B:
<73>: [-25   1 -28 -17 -82  44 -17  48  36 -90]
<56>: [-49 -11 -29  17 -10   3  -1  36 -11 -22]
<45>: [ 10   2  23 -11   7  -1  -3 -11  -1  36]
<54>: [ 77   5  25 -21  44 -10  -2 -29 -14  40]
<93>: [ -4   3  -4 -24 -60  27 -12  22  51 -65]
<88>: [-19   9   3  -9 -51 -16   0 -19  37 -43]
<40>: [ -3 -13   4  33  22 -59  -2 -36 -14  28]
<41>: [ 66   2 -19  -6   7  35 -15  28 -44  -6]
<91>: [  2 -24 -13  27 -26 -53 -11  12  23 -45]
<53>: [ 73  17  -2 -36  31  65  -6  25 -25  -6]
<76>: [ 26 -11  22 -29 -33 -10  -8  -9  70 -33]
<87>: [-14  -2 -12  -9 -61  11 -12  14  48 -72]
<92>: [ 23  -7  44 -27  26 -18   8 -42  52  29]
<48>: [ 17  -3  11  17  35 -36   1 -28 -32  49]
<81>: [-13   0   3 -21 -22  34  -4  17  -1  -1]
<59>: [ 22 -18 -12  20 -23 -40 -15   3  21 -43]
<71>: [ -98  -10   44   24   28 -101   32  -97   57   59]
<65>: [-19  -9   4  19 -31 -50   2 -23  36 -32]
<85>: [-20  -6   8  38  29 -58   8 -41 -43  60]

[-20  23   8   6  16 -27 -22  -8   9  31   1  32  13 -21 -23 -11] | <92>
[-33  10  -3  -3  -5  30  -2   8   5 -50  21   8  -9   6 -33   3] | <59>
[-13   7  -7  -9  -3  22  -1   5   5 -47  40  12  -3   6 -41 -12] | <91>
[ 26   4  -5   1  -2  15 -12  -8   5 -15 -26  17  -1  -9 -60  -4] | <40>
[  21   10   -6   -8   34  -28  -26  -14   10   95   56   47   34  -16
 -102  -48] | <71>
[  7   0   8  -2   8 -20  -6 -12   2   6 -17  10  22  -9  -6   0] | <45>
[-80   4   1   4  -1  16  14  10  -6 -13  68 -21   3   6  38  16] | <93>
[-45  18   1   7  20  -6  -6   8   3 -13  41  15  11 -18  10   0] | <76>
[-11  -1  20  14  -2   4   1  -5  -2  -6 -54 -10 -13  -7  73  12] | <53>
[ -3  -3  15   4 -16  21   4   0  -3 -47 -57 -11 -18   2  26  22] | <41>
[ 67  -7 -20   0   6  -6 -12   0 -14 -17  24   5 -11  19   2  -1] | <56>
[ 55  -7  -3  -4  -4   2  -8  -8   2   2 -45  14   1  -7 -68  -6] | <85>
[-22  11  25  12  10  15  -8 -14   4   0 -65  13  -5 -21  -2  -6] | <54>
[ 27   2   5   4  -2   6 -11  -9   3  -5 -54  13   0  -8 -41  -4] | <48>
[-58 -11  -3   3 -10  21  23  15 -18 -34  73 -27 -10  23  58  28] | <73>
[-43  -2   4  -7   0  16   6   4   3   7  54   7  -2  -4 -32 -16] | <65>
[-83  -7  19   0  -1  25  17   2  -7  16  60 -10   1   2   7  -2] | <88>
[-64  -1  -1   0  -3  20  12  11  -7 -18  70 -11   1   9  27  11] | <87>
[ 20  -2  -9   9   6 -15  -3   0 -19  -7  -4  -2   7   2  28  18] | <81>
